Small tables with named rows and columns. After each table, cells are looked up by row and column.

devati =
columns: mivog, ruvo, sugu, sifi, moku, fot, boranud
vumo: [89, 20, 77, 106, 144, 64, 120]
dakugob: [150, 94, 72, 56, 34, 6, 54]
zazuban: [179, 92, 44, 55, 142, 10, 84]
pur: [171, 23, 56, 18, 87, 17, 45]
sus: [165, 86, 67, 64, 65, 1, 54]
lesu: [37, 121, 73, 154, 169, 86, 198]
kela: [124, 48, 85, 50, 6, 21, 44]
rak: [142, 56, 54, 83, 169, 37, 108]

boranud of pur = 45
fot of lesu = 86
fot of sus = 1
mivog of sus = 165
boranud of zazuban = 84
ruvo of kela = 48
sugu of sus = 67
sugu of rak = 54
moku of rak = 169
sugu of zazuban = 44
moku of lesu = 169
sifi of lesu = 154
mivog of pur = 171
mivog of lesu = 37
fot of rak = 37
fot of zazuban = 10
moku of pur = 87
moku of vumo = 144
Row with the largest fot: lesu

Table pemar
	zek	muki	foz	kup	met
mal	6588	5366	6670	5850	5003
laf	7157	5960	7452	6452	7828
bofos	6458	6429	5836	7618	6706
kita	3068	8488	5437	1539	4438
mogeb	5212	5746	6286	7507	7369
lir	6064	4402	7894	6121	6150
vupu	6636	7701	6315	6930	5609
debo	7517	6702	5764	7631	6463
mevi	4886	5486	6294	7018	6453
marob	5761	6629	6592	5659	7500
pozativ	7545	5296	7173	6802	4790
navise	7145	4321	6056	6924	6836
zem	6016	7245	7863	6587	6451
vikado	5430	5736	5493	7585	4954

met of navise is 6836
muki of kita is 8488
met of laf is 7828
zek of pozativ is 7545
kup of bofos is 7618
zek of debo is 7517
foz of pozativ is 7173
zek of lir is 6064
met of debo is 6463
foz of bofos is 5836
muki of vikado is 5736
kup of vikado is 7585
muki of bofos is 6429
kup of kita is 1539

bovef =
	lepi	fiz	laz	reta	vazov	zuv	fil	per
kanitel	-0.233	0.706	-0.099	-1.108	7.079	-5.905	-5.491	-2.703
pok	3.194	0.432	-0.520	-2.277	-0.811	4.522	0.400	2.754
selibad	2.172	-2.684	3.385	-0.137	0.869	2.690	1.192	-0.903
razirof	6.199	-4.912	2.377	-4.770	3.639	7.579	-3.436	2.201
bosulov	4.400	-2.014	6.998	-3.457	4.477	4.019	-3.881	-4.184
turimo	-1.342	6.587	-6.088	2.233	-0.256	-1.874	1.293	4.256

bosulov, laz -> 6.998
kanitel, fiz -> 0.706
selibad, vazov -> 0.869
selibad, fil -> 1.192
selibad, fiz -> -2.684
kanitel, zuv -> -5.905
razirof, fiz -> -4.912
pok, per -> 2.754
pok, reta -> -2.277
pok, laz -> -0.520

las
         bar  larob  zitika  puzevud  ketumug  kabuku  ril  vigu
dolemib   87     86     142       40      202      60  177   141
buk      107    125     118      153       71     135  100   161
vep      154    160     159      125       51     105   80   157

zitika of dolemib = 142
kabuku of vep = 105
ketumug of vep = 51
vigu of buk = 161
bar of dolemib = 87
kabuku of buk = 135
zitika of buk = 118

Table mag
columns: kere, vule, kivesil, miv, ledoki, zilubo
butil: [16, 192, 130, 112, 126, 189]
sibo: [217, 128, 239, 193, 136, 104]
der: [174, 187, 179, 141, 99, 124]
zalumi: [133, 150, 178, 197, 144, 147]
zav: [148, 147, 197, 211, 160, 166]
gizo: [162, 111, 23, 99, 129, 133]
dusaku: [138, 143, 174, 182, 152, 148]
gito: [168, 135, 202, 230, 144, 133]
rab: [164, 185, 189, 159, 119, 138]

kere of butil: 16
ledoki of butil: 126
miv of butil: 112
ledoki of zalumi: 144
miv of dusaku: 182
zilubo of zalumi: 147
kivesil of gizo: 23
miv of zalumi: 197
kere of gito: 168
miv of rab: 159
vule of rab: 185
ledoki of sibo: 136
vule of gizo: 111

fone
fields: loba, rok, pigaded
sugubo: [23.30, 63.03, 69.29]
fof: [31.92, 64.36, 69.69]
sero: [27.50, 56.66, 57.92]
zimu: [34.67, 59.96, 59.23]
susume: [32.53, 53.16, 64.33]
vuli: [28.53, 85.83, 74.55]
lek: [23.00, 69.95, 66.30]
sanun: [12.16, 78.88, 59.86]
dun: [32.81, 81.92, 75.31]

rok of zimu: 59.96
rok of fof: 64.36
pigaded of sero: 57.92
rok of dun: 81.92
rok of susume: 53.16
loba of sugubo: 23.30
pigaded of zimu: 59.23
rok of sero: 56.66
loba of sanun: 12.16
pigaded of susume: 64.33
rok of lek: 69.95
Row with the largest rok: vuli

Table golutis
fields: guki, fusot, vovu, gadim
kive: [-15, -60, -40, -3]
vofif: [-67, 3, -10, -6]
lil: [-7, -16, -20, -36]
badetel: [-59, -24, -37, -89]
foz: [61, -18, -27, -5]
vam: [7, -27, -15, -17]
dur: [-71, -45, -25, -49]
renof: [-26, 8, -35, -35]
vesad: [77, -12, -15, -24]
padoze: [25, -35, 14, -24]

padoze, guki -> 25
dur, gadim -> -49
vofif, fusot -> 3
lil, vovu -> -20
foz, fusot -> -18
vofif, vovu -> -10
vofif, guki -> -67
badetel, fusot -> -24
dur, vovu -> -25
lil, fusot -> -16
vesad, gadim -> -24
lil, gadim -> -36
vesad, vovu -> -15
vam, gadim -> -17
badetel, gadim -> -89
foz, guki -> 61
vofif, gadim -> -6
foz, gadim -> -5

